Here is a tiny trained network, its code and every weight. The questions are about switching its units off for an input and a class, where a switched-off unit gives its printed mean instead of its output.

import numpy as np


def w(rows, s, z=0):
    codes = np.array(rows[::2]) - 128.0
    scale = np.full(codes.shape[1], s)
    scale[-1] = z or s
    return codes * scale


def f(y):
    return y / 2 * (1 + np.tanh(0.7978845608 * (y + 0.044715 * y**3)))


def log_softmax(a):
    a = a - a.max(-1, keepdims=True)
    return a - np.log(np.exp(a).sum(-1, keepdims=True))


def net(x, mask):
    res = np.array(x, float).reshape(1, 7) / 4 @ E
    y = f(res @ A[0][:, :-1].T + A[0][:, -1])
    res = res + np.where(mask, y, B[0][:, -1]) @ B[0][:, :-1]
    return log_softmax(res[-1] @ U[:, :-1].T + U[:, -1])


A, B = {}, {}
E = w([
[188,136,127,179,75,86,206,43,88,88,82,147],'x0',
[133,120,92,212,105,96,156,83,120,127,117,135],'x1',
[154,128,116,182,133,117,139,124,122,113,138,162],'x2',
[172,151,155,81,101,92,170,140,133,105,113,114],'x3',
[47,104,96,111,109,117,85,136,168,185,126,76],'x4',
[132,134,143,175,240,247,83,144,76,86,177,191],'x5',
[54,88,77,188,103,157,85,93,136,190,137,139],'x6',
],0.011)
A[0] = w([
[248,138,150,123,190,170,166,150,100,68,130,155,151],'neuron 0',
[134,98,135,106,134,159,94,135,115,162,135,179,2],'neuron 1',
[168,128,141,2,92,42,183,150,135,126,130,92,108],'neuron 2',
[67,124,134,218,116,95,110,106,121,155,116,127,99],'neuron 3',
[196,120,145,123,171,146,150,139,99,120,129,152,144],'neuron 4',
[139,122,159,136,109,130,102,132,133,129,136,127,68],'neuron 5',
[156,139,133,119,147,133,123,127,111,91,119,150,89],'neuron 6',
[177,106,133,97,96,93,130,154,126,139,143,138,125],'neuron 7',
[134,159,122,126,133,143,142,129,128,78,138,143,101],'neuron 8',
[137,97,146,130,108,128,101,132,101,126,135,114,61],'neuron 9',
[102,126,150,123,150,116,149,114,133,145,124,149,121],'neuron 10',
[91,126,141,71,163,204,65,159,130,158,143,161,138],'neuron 11',
[58,129,119,93,221,175,66,168,133,129,148,98,147],'neuron 12',
],0.015,0.0037)
B[0] = w([
[177,121,146,133,183,138,164,141,145,122,206,113,234],'neuron 0',
[126,133,122,141,153,104,107,158,153,130,115,122,160],'neuron 1',
[136,172,146,89,126,98,157,134,130,114,8,134,242],'neuron 2',
[116,111,84,134,89,129,170,134,117,137,152,122,188],'neuron 3',
[140,134,135,134,159,143,143,125,133,112,156,145,183],'neuron 4',
[120,157,156,164,140,138,104,70,75,133,103,120,125],'neuron 5',
[143,133,155,133,129,152,116,77,89,112,122,137,158],'neuron 6',
[126,133,142,98,133,152,132,105,115,131,90,124,161],'neuron 7',
[150,120,128,142,140,102,126,157,160,138,150,147,153],'neuron 8',
[148,156,122,190,94,48,105,163,188,112,152,134,126],'neuron 9',
[129,167,104,139,111,101,127,181,131,123,151,145,128],'neuron 10',
[97,107,142,140,122,124,36,117,132,129,151,107,237],'neuron 11',
[83,126,143,144,109,153,13,133,109,136,122,151,251],'neuron 12',
],0.017,0.023)
U = w([
[118,100,40,187,57,96,165,130,101,140,155,122,116],'0',
[207,136,146,170,177,147,141,159,126,60,207,154,90],'1',
[148,195,151,77,110,72,130,174,148,97,64,104,205],'2',
[71,125,146,138,117,138,2,204,142,129,154,106,4],'3',
],0.0086,0.0011)

Each question gives the input, the list of numbers given to net, and the class t.
The units are the neurons (one row each of A and B). Each row of codes is followed by its name. A weight is (code - 128) times the scale printed after its matrix; where a second scale follows, it is the last column's (A, B and U).
mask holds one flag per neuron, in row order. A switched-off neuron (its flag False) gives its mean, the last column of its row in B, instead of its output. The means were averaged over made-up inputs and are rounded, as every weight is.
A unit's drop is (log p(t) with every unit on - log p(t) with that unit switched off) / (log p(t) with every unit on - log p(t) with every unit switched off).
The circuit of an input: a set's keep is (log p(t) with only the set's units on - log p(t) with every unit switched off) / (log p(t) with every unit on - log p(t) with every unit switched off). Starting from the 12 units with the biggest drops (on a tie, the unit counted first), units are removed one at a time, each time the one whose removal leaves the highest keep (on an exact tie, the one counted first), for as long as the keep stays at least 0.8.
units of the circuit, in order: the units of the circuit, biggest drop first
k most important neurons: the k neurons with the biggest drops, biggest first
drop of u: that unit's drop, to one decimal
input [1,-1,5,-4,3,7,-5], class 1: units of the circuit, in order -> (neuron 0)
input [-6,7,8,-4,5,-2,0], class 0: units of the circuit, in order -> (neuron 3; neuron 11)
input [5,-4,0,2,3,0,7], class 0: 2 most important neurons -> (neuron 12; neuron 2)
input [5,-8,-7,-1,1,4,-4], class 1: 2 most important neurons -> (neuron 0; neuron 4)
input [2,6,-8,-1,3,0,-1], class 0: 2 most important neurons -> (neuron 2; neuron 12)
input [6,-6,3,-6,4,-1,-1], class 0: 2 most important neurons -> (neuron 2; neuron 12)
input [1,3,-3,8,-1,4,-1], class 1: drop of neuron 8 -> 0.0
input [-5,-2,-7,8,0,-3,-1], class 2: drop of neuron 2 -> 0.2
input [8,1,5,3,0,-2,3], class 0: drop of neuron 2 -> 0.3
input [-2,3,3,0,-8,8,8], class 1: 2 most important neurons -> (neuron 0; neuron 4)
input [4,-3,7,0,0,1,3], class 1: 2 most important neurons -> (neuron 2; neuron 12)
